Below is a small trained network, with its code and all its weights. Each question gives an input and a class and asks what happens when units are switched off, that is, made to give their printed mean instead of their output.

import numpy as np


def w(rows, s, z=0):
    codes = np.array(rows[::2]) - 128.0
    scale = np.full(codes.shape[1], s)
    scale[-1] = z or s
    return codes * scale


def f(y):
    return np.maximum(y, 0)


def log_softmax(a):
    a = a - a.max(-1, keepdims=True)
    return a - np.log(np.exp(a).sum(-1, keepdims=True))


def net(x, mask):
    res = np.array(x, float).reshape(1, 5) / 4 @ E
    y = f(res @ A[0][:, :-1].T + A[0][:, -1])
    res = res + np.where(mask, y, B[0][:, -1]) @ B[0][:, :-1]
    return log_softmax(res[-1] @ U[:, :-1].T + U[:, -1])


A, B = {}, {}
E = w([
[201,171,134],'x0',
[76,203,211],'x1',
[255,71,204],'x2',
[59,76,103],'x3',
[161,222,63],'x4',
],0.0069)
A[0] = w([
[180,255,218,153],'n0',
[48,114,183,162],'n1',
[35,140,148,171],'n2',
[57,150,1,223],'n3',
[49,214,14,252],'n4',
[46,168,112,226],'n5',
[43,102,129,224],'n6',
[232,209,163,160],'n7',
[175,3,128,225],'n8',
[227,156,133,187],'n9',
[150,150,17,253],'n10',
],0.0084,0.004)
B[0] = w([
[193,164,171,230],'n0',
[55,145,173,195],'n1',
[70,162,145,201],'n2',
[109,138,89,228],'n3',
[104,157,64,254],'n4',
[89,177,119,218],'n5',
[62,130,110,212],'n6',
[214,140,112,216],'n7',
[105,28,141,224],'n8',
[192,118,111,201],'n9',
[146,87,2,209],'n10',
],0.0099,0.008)
U = w([
[77,147,180,2],'0',
[151,82,81,188],'1',
[194,166,181,170],'2',
[92,144,45,162],'3',
[58,61,185,160],'4',
[60,182,83,135],'5',
[51,233,183,73],'6',
[111,1,139,78],'7',
],0.009,0.0036)

Each question gives the input, the list of numbers given to net, and the class t.
The units are the neurons (one row each of A and B). Each row of codes is followed by its name. A weight is (code - 128) times the scale printed after its matrix; where a second scale follows, it is the last column's (A, B and U).
mask holds one flag per neuron, in row order. A switched-off neuron (its flag False) gives its mean, the last column of its row in B, instead of its output. The means were averaged over made-up inputs and are rounded, as every weight is.
A unit's drop is (log p(t) with every unit on - log p(t) with that unit switched off) / (log p(t) with every unit on - log p(t) with every unit switched off).
The circuit of an input: a set's keep is (log p(t) with only the set's units on - log p(t) with every unit switched off) / (log p(t) with every unit on - log p(t) with every unit switched off). Starting from all 11 units, units are removed one at a time, each time the one whose removal leaves the highest keep (on an exact tie, the one counted first), for as long as the keep stays at least 0.8.
circuit, biggest first: the units of the circuit, biggest drop first
top k neurons: the k neurons with the biggest drops, biggest first
drop of u: that unit's drop, to one decimal
input [-2,-7,2,5,-3], class 7: top neuron => n8
input [1,4,0,-1,7], class 2: circuit, biggest first => n0; n7
input [-6,-8,-1,-8,-6], class 7: circuit, biggest first => n8; n4
input [-1,-3,4,4,3], class 7: circuit, biggest first => n8; n4; n5
input [1,1,-7,-5,-6], class 6: circuit, biggest first => n10; n8; n2
input [-7,4,-6,1,-8], class 6: circuit, biggest first => n1; n2; n5
input [-6,-1,6,-2,-2], class 7: circuit, biggest first => n8; n5
input [-3,-3,7,1,6], class 7: circuit, biggest first => n8; n4
input [5,3,-6,-1,-4], class 6: top 2 neurons => n10; n8
input [-7,-2,-4,-6,-7], class 6: circuit, biggest first => n10; n1
input [7,5,-8,-8,7], class 3: top 2 neurons => n4; n10
input [-7,-4,0,5,-8], class 4: top 2 neurons => n1; n10
input [0,-3,-1,-6,-8], class 7: drop of n10 => -0.1
input [0,-3,6,4,3], class 7: drop of n8 => 0.4
input [2,8,6,-1,-6], class 2: drop of n0 => 0.3
input [-4,-5,5,6,6], class 7: drop of n0 => 0.1
input [-3,3,2,-1,4], class 2: top neuron => n6
